Below are the code and all the weights of a small trained network. Each question names an input and a class and asks about switching units off, where a switched-off unit gives its printed mean instead of its output.

import numpy as np


def w(rows, s, z=0):
    codes = np.array(rows[::2]) - 128.0
    scale = np.full(codes.shape[1], s)
    scale[-1] = z or s
    return codes * scale


def f(y):
    return y / 2 * (1 + np.tanh(0.7978845608 * (y + 0.044715 * y**3)))


def log_softmax(a):
    a = a - a.max(-1, keepdims=True)
    return a - np.log(np.exp(a).sum(-1, keepdims=True))


def net(x, mask):
    res = np.array(x, float).reshape(1, 6) / 4 @ E
    y = f(res @ A[0][:, :-1].T + A[0][:, -1])
    res = res + np.where(mask, y, B[0][:, -1]) @ B[0][:, :-1]
    return log_softmax(res[-1] @ U[:, :-1].T + U[:, -1])


A, B = {}, {}
E = w([
[110,115,91,177],'x0',
[156,79,88,140],'x1',
[220,254,91,188],'x2',
[164,103,86,119],'x3',
[19,147,140,102],'x4',
[171,141,231,193],'x5',
],0.0099)
A[0] = w([
[132,107,70,118,129],'n0',
[119,58,247,105,183],'n1',
[151,88,87,138,154],'n2',
[151,144,74,104,150],'n3',
[76,155,106,81,254],'n4',
[109,111,91,128,87],'n5',
],0.013,0.0087)
B[0] = w([
[72,33,63,67,165],'n0',
[227,239,164,71,250],'n1',
[197,111,98,137,168],'n2',
[232,51,155,20,171],'n3',
[138,204,92,81,235],'n4',
[2,37,15,110,142],'n5',
],0.0079,0.013)
U = w([
[181,104,112,83,82],'0',
[207,251,190,143,238],'1',
[214,76,127,172,42],'2',
[98,98,184,176,1],'3',
[77,84,74,138,37],'4',
],0.013,0.0053)

Each question gives the input, the list of numbers given to net, and the class t.
The units are the neurons (one row each of A and B). Each row of codes is followed by its name. A weight is (code - 128) times the scale printed after its matrix; where a second scale follows, it is the last column's (A, B and U).
mask holds one flag per neuron, in row order. A switched-off neuron (its flag False) gives its mean, the last column of its row in B, instead of its output. The means were averaged over made-up inputs and are rounded, as every weight is.
A unit's drop is (log p(t) with every unit on - log p(t) with that unit switched off) / (log p(t) with every unit on - log p(t) with every unit switched off).
The circuit of an input: a set's keep is (log p(t) with only the set's units on - log p(t) with every unit switched off) / (log p(t) with every unit on - log p(t) with every unit switched off). Starting from all 6 units, units are removed one at a time, each time the one whose removal leaves the highest keep (on an exact tie, the one counted first), for as long as the keep stays at least 0.8.
units of the circuit, in order: the units of the circuit, biggest drop first
most important unit: the unit with the biggest drop
k most important neurons: the k neurons with the biggest drops, biggest first
drop of u: that unit's drop, to one decimal
input [7,2,-8,0,5,6], class 1: most important unit : n1
input [5,1,4,-3,-4,-1], class 2: 2 most important neurons : n1, n4
input [6,-3,3,6,3,-3], class 0: units of the circuit, in order : n3, n1
input [4,3,4,0,-7,-5], class 2: 3 most important neurons : n4, n1, n2
input [1,-2,8,0,-1,-6], class 0: 3 most important neurons : n1, n3, n0
input [4,-5,-3,3,4,-2], class 4: 3 most important neurons : n1, n3, n5
input [-1,5,6,-7,0,-6], class 0: 3 most important neurons : n1, n3, n0
input [8,-3,4,4,5,-7], class 4: 3 most important neurons : n1, n5, n0
input [8,-5,0,7,2,-5], class 4: 2 most important neurons : n1, n5
input [0,6,0,0,4,-6], class 4: 3 most important neurons : n1, n5, n0
input [-6,6,7,4,-7,-2], class 0: 2 most important neurons : n3, n0
input [-6,0,7,-2,-6,-4], class 0: 3 most important neurons : n1, n3, n4
input [-1,4,3,8,4,1], class 0: 2 most important neurons : n1, n3
input [-2,4,8,4,5,-2], class 0: most important unit : n1
input [2,6,3,-3,-8,-5], class 2: 2 most important neurons : n4, n1
input [6,-3,0,5,2,2], class 4: drop of n3 : 0.1
input [8,-5,1,5,4,-1], class 4: drop of n1 : 1.2
input [-6,6,-7,1,-4,8], class 1: drop of n1 : 0.4
input [-2,7,3,-2,-7,-5], class 2: drop of n2 : 0.2
